Each row has a name. After each piece below comes the name of the row it's from, unless a question asks for something else. Each question is about the rows just above it. Places in a row count from 0.

[ 19.7  23.5 -16.6 -16.5 -16.6]  N
[ 20.8 -81.6 -15.0  -2.2 -13.5]  F
[ 19.7  23.5 -30.1 -16.6 -28.3]  P
tags:
[-28.4] -> j_495
[-28.3] -> j_692
[-30.2] -> j_104
[-30.1] -> j_888
[-15.0] -> j_244
The tag of P, keyed by place 2: -> j_888
At which places does N hold [-16.5]? -> 3

[ 31.2 -51.7  38.1  31.1 -20.7  35.6  -5.1  10.6] -> S
[ 22.2 -24.1 -58.1  -3.1 -44.4  41.5 -10.0 -34.7] -> Y
[ -3.2  22.2 -44.4 -24.1 -58.1 -34.7  41.5 -10.0] -> H
tags:
[31.1] -> j_114
[-51.6] -> j_475
[-51.7] -> j_124
[-3.2] -> j_172
[-5.1] -> j_539
[31.3] -> j_748
[-3.3] -> j_3
[31.2] -> j_21
The tag of S, keyed by place 0: -> j_21
Row and place of [-5.1] in the named rows: -> S, 6
Row and place of [10.6] in the named rows: -> S, 7
Put [ -3.2 -24.1  22.2 -10.0 -34.7 -44.4  41.5 -58.1] back in order: which row is it? -> H

[  4.5   8.7 -65.1 -11.8  -0.4   8.8 -18.6] -> U
[  5.8   6.7  -2.6  -9.3 -11.8 -13.9  18.9] -> M
[ -2.8  17.1   5.0 -16.5  -3.6 -16.6  11.1] -> G
[ -3.6   5.0 -16.3  17.1 -11.7  11.1  -2.9] -> R
[-11.8 -13.9  -2.6   5.8  -9.3   6.7  18.8] -> V
[ 12.6 -16.6  -0.2 -16.5 -13.1  -5.8  17.0] -> X
[  6.8   8.1  -5.4 -21.7 -13.5  -7.4   1.6] -> A
Table of tags by key:
[11.2] -> j_303
[-3.6] -> j_523
[-3.5] -> j_349
[8.8] -> j_970
[11.1] -> j_414
Look up the entry of R at place 5 in the table: -> j_414
[8.7] is at row and place -> U, 1
Shared by M and U: -> [-11.8]
Which row holds these entries in another order? [  5.8 -11.8  -9.3 -13.9   6.7  -2.6  18.8] -> V
which: [  4.5   8.7 -65.1 -11.8  -0.4   8.8 -18.6] -> U
Put [-11.8   6.7 -13.9  -2.6   5.8  -9.3  18.9] back in order: which row is it? -> M

[-1.0 16.9 27.6 42.0]  B
[-18.5  17.1  44.9  29.8]  Q
[-9.3 -6.2 37.9 62.3]  C
[ -6.0  16.1 -51.2  15.8]  J
[-5.8 17.8 44.9 44.8]  E
[12.2  0.5 44.8 74.9]  K
[-16.5  16.7  44.3  29.7]  L
Shared by E and K: -> [44.8]
[37.9] is at row and place -> C, 2
key -> tag
[-1.0] -> j_311
[-5.8] -> j_319
[12.2] -> j_374
[-5.7] -> j_860
[17.7] -> j_53
[17.8] -> j_525
[-5.9] -> j_485
Join E by its entry at place 0: -> j_319
Where in the named rows is [16.9]? -> B, 1

[28.7 35.6 80.4 29.7] : T
[ 11.2  11.2  11.3 -67.5] : D
[-67.4  28.8  11.3  11.3] : Z
[-67.4] is at row and place -> Z, 0
Which row holds these entries in another order? [ 11.2  11.3  11.2 -67.5] -> D
Places of [11.3] in row Z: -> 2 3
The one value in Z and D: -> [11.3]
Where in the named rows is [28.8]? -> Z, 1
tags:
[11.2] -> j_491
[11.4] -> j_853
[-67.5] -> j_655
[11.3] -> j_62
[29.7] -> j_840
Look up the entry of Z at place 3 in the table: -> j_62

[ 20.8  -1.9  44.7 -53.3  57.8 -49.1  44.7] = val
[  6.0   7.0 -34.1 -25.1  48.4  57.7 -40.7] = Ritu
[ -3.1  53.6  -2.0  22.2 -37.4 -56.9   6.9] = bove
[-24.7 -44.5  28.6  52.3  -2.1 -33.4  11.6] = mak
[ -1.9 -53.3  44.7 -49.1  20.8  57.8  12.6] = mosel
[-53.3 -49.1  -1.9  20.8  44.7  44.7  57.8] is which row reordered? -> val
Places of [-40.7] in row Ritu: -> 6
[7.0] is at row and place -> Ritu, 1
At which places does val hold [44.7]? -> 2 6

